Below are the code and all the weights of a small trained network. Each question names an input and a target symbol and asks about switching units off, where a switched-off unit gives its printed mean instead of its output.

import numpy as np


def w(rows, s, z=0):
    codes = np.array(rows[::2]) - 128.0
    scale = np.full(codes.shape[1], s)
    scale[-1] = z or s
    return codes * scale


def f(y):
    return y / 2 * (1 + np.tanh(0.7978845608 * (y + 0.044715 * y**3)))


def softmax(a):
    e = np.exp(a - a.max(-1, keepdims=True))
    return e / e.sum(-1, keepdims=True)


def log_softmax(a):
    a = a - a.max(-1, keepdims=True)
    return a - np.log(np.exp(a).sum(-1, keepdims=True))


def net(x, mask):
    ids = ['αβγεζηλμξτφψ'.index(c) for c in x.split()]
    T = len(ids)
    res = E[ids] + P[:T]
    q, k, v = (res @ M[0].T for M in (Q, K, V))
    z = softmax(np.where(np.tri(T) > 0, q @ k.T / 4**0.5, -1e9)) @ v
    res = res + np.where(mask[0], z, O[0][:, -1]) @ O[0][:, :-1]
    y = f(res @ A[0][:, :-1].T + A[0][:, -1])
    res = res + np.where(mask[1:25], y, B[0][:, -1]) @ B[0][:, :-1]
    return log_softmax(res[-1] @ U[:, :-1].T + U[:, -1])


Q, K, V, O, A, B = {}, {}, {}, {}, {}, {}
E = w([
[129,60,88,130],'α',
[161,71,123,157],'β',
[144,128,128,108],'γ',
[6,198,159,189],'ε',
[38,171,199,163],'ζ',
[127,114,59,138],'η',
[7,167,162,211],'λ',
[138,93,75,150],'μ',
[33,145,196,191],'ξ',
[133,157,73,128],'τ',
[158,116,104,156],'φ',
[148,58,150,120],'ψ',
],0.018)
P = w([
[7,102,138,97],'0',
[142,175,163,199],'1',
[68,128,126,171],'2',
[151,137,163,67],'3',
[102,90,184,109],'4',
[117,183,81,172],'5',
[110,107,154,147],'6',
],0.015)
Q[0] = w([
[235,120,78,138],'H0',
[113,128,172,110],'H0',
[243,74,95,7],'H0',
[195,151,86,77],'H0',
],0.014)
K[0] = w([
[197,171,159,139],'H0',
[74,96,86,180],'H0',
[219,146,142,254],'H0',
[215,208,130,182],'H0',
],0.01)
V[0] = w([
[128,255,115,105],'H0',
[108,170,17,100],'H0',
[187,125,63,71],'H0',
[106,107,22,244],'H0',
],0.016)
O[0] = w([
[96,5,166,191,89],'H0',
[213,45,135,215,125],'H0',
[181,129,196,124,1],'H0',
[170,195,35,237,190],'H0',
],0.014,0.017)
A[0] = w([
[90,168,233,199,170],'N0',
[95,193,234,90,66],'N1',
[207,98,62,73,134],'N2',
[249,127,115,31,103],'N3',
[168,155,91,145,114],'N4',
[101,135,151,254,114],'N5',
[50,103,212,176,65],'N6',
[49,162,153,131,146],'N7',
[201,86,68,72,144],'N8',
[163,131,81,207,104],'N9',
[38,175,199,149,205],'N10',
[77,81,61,140,126],'N11',
[185,155,31,123,112],'N12',
[165,156,26,88,115],'N13',
[119,78,206,159,254],'N14',
[44,214,133,96,139],'N15',
[191,69,42,178,117],'N16',
[4,101,123,95,17],'N17',
[140,188,148,131,214],'N18',
[77,203,142,200,120],'N19',
[172,201,70,69,132],'N20',
[181,182,172,147,147],'N21',
[30,154,158,148,108],'N22',
[118,196,117,62,63],'N23',
],0.0095,0.0079)
B[0] = w([
[165,24,136,99,144],'N0',
[71,126,121,181,137],'N1',
[71,217,93,153,144],'N2',
[170,108,26,109,132],'N3',
[155,97,159,90,189],'N4',
[125,171,128,69,216],'N5',
[172,110,178,198,142],'N6',
[145,79,129,117,193],'N7',
[102,236,62,213,137],'N8',
[118,147,112,76,234],'N9',
[140,124,46,124,185],'N10',
[158,138,126,112,224],'N11',
[146,57,150,109,243],'N12',
[121,114,228,124,238],'N13',
[1,228,57,88,136],'N14',
[193,106,138,135,247],'N15',
[102,96,154,185,215],'N16',
[155,172,165,104,206],'N17',
[65,103,98,108,174],'N18',
[120,121,189,104,250],'N19',
[125,160,117,161,214],'N20',
[86,121,104,152,151],'N21',
[117,120,102,178,196],'N22',
[179,118,138,178,172],'N23',
],0.0087,0.025)
U = w([
[122,15,203,94,185],'α',
[10,207,185,170,94],'β',
[169,172,193,97,106],'γ',
[149,82,47,41,218],'ε',
[94,248,107,182,58],'ζ',
[228,9,92,130,38],'η',
[82,35,100,146,195],'λ',
[142,81,164,255,65],'μ',
[69,144,26,193,101],'ξ',
[187,169,31,119,36],'τ',
[40,226,62,22,252],'φ',
[54,176,209,79,182],'ψ',
],0.0094,0.0027)

Each question gives the input, a string of symbols that net reads in full, and the target symbol t.
The units are the heads (4 rows each of Q, K, V and O) and the neurons (one row each of A and B). Each row of codes is followed by its name. A weight is (code - 128) times the scale printed after its matrix; where a second scale follows, it is the last column's (O, A, B and U).
mask holds one flag per unit, heads first, then neurons. A switched-off unit (its flag False) gives its mean, the last column of its rows in O or B, instead of its output. The means were averaged over made-up inputs and are rounded, as every weight is.
A unit's drop is (log p(t) with every unit on - log p(t) with that unit switched off) / (log p(t) with every unit on - log p(t) with every unit switched off).
The circuit of an input: a set's keep is (log p(t) with only the set's units on - log p(t) with every unit switched off) / (log p(t) with every unit on - log p(t) with every unit switched off). Starting from the 12 units with the biggest drops (on a tie, the unit counted first), units are removed one at a time, each time the one whose removal leaves the highest keep (on an exact tie, the one counted first), for as long as the keep stays at least 0.8.
circuit, biggest first: the units of the circuit, biggest drop first
most important unit: the unit with the biggest drop
top k neurons: the k neurons with the biggest drops, biggest first
drop of u: that unit's drop, to one decimal
input ξ β β μ η η λ, target τ: top 2 neurons : (N15, N10)
input β β λ, target μ: top neuron : (N15)
input ξ α μ, target η: top 2 neurons : (N15, N5)
input γ λ λ α, target α: top 4 neurons : (N13, N12, N16, N10)
input ε ψ ζ, target ξ: circuit, biggest first : (H0, N13)
input μ λ λ η, target α: top 2 neurons : (N13, N12)
input μ β τ α, target γ: circuit, biggest first : (H0, N13, N23)
input β μ η β α ξ, target μ: top 3 neurons : (N23, N15, N5)
input φ λ φ μ, target α: top 4 neurons : (N12, N13, N16, N10)
input ε ξ ξ ε, target ξ: circuit, biggest first : (H0, N13)
input η ξ μ τ λ, target α: circuit, biggest first : (N0, N20)
input λ β λ, target φ: top 2 neurons : (N5, N9)
input λ α β γ, target ζ: circuit, biggest first : (N20, H0)
input ψ η η τ, target μ: circuit, biggest first : (H0)
input β ζ α, target γ: circuit, biggest first : (H0, N13)
input λ ξ ε, target φ: circuit, biggest first : (N5, H0)
input β ε β τ ψ γ ε, target μ: top 4 neurons : (N15, N23, N5, N9)
input ζ β α ζ τ β, target ε: top 2 neurons : (N13, N16)
input ψ ψ η ξ λ, target ζ: top 2 neurons : (N1, N23)
input ψ ψ ζ ζ, target ζ: most important unit : N1
input β τ λ λ ξ β, target α: drop of N20 : 0.1
input ε φ γ, target λ: drop of H0 : 0.8
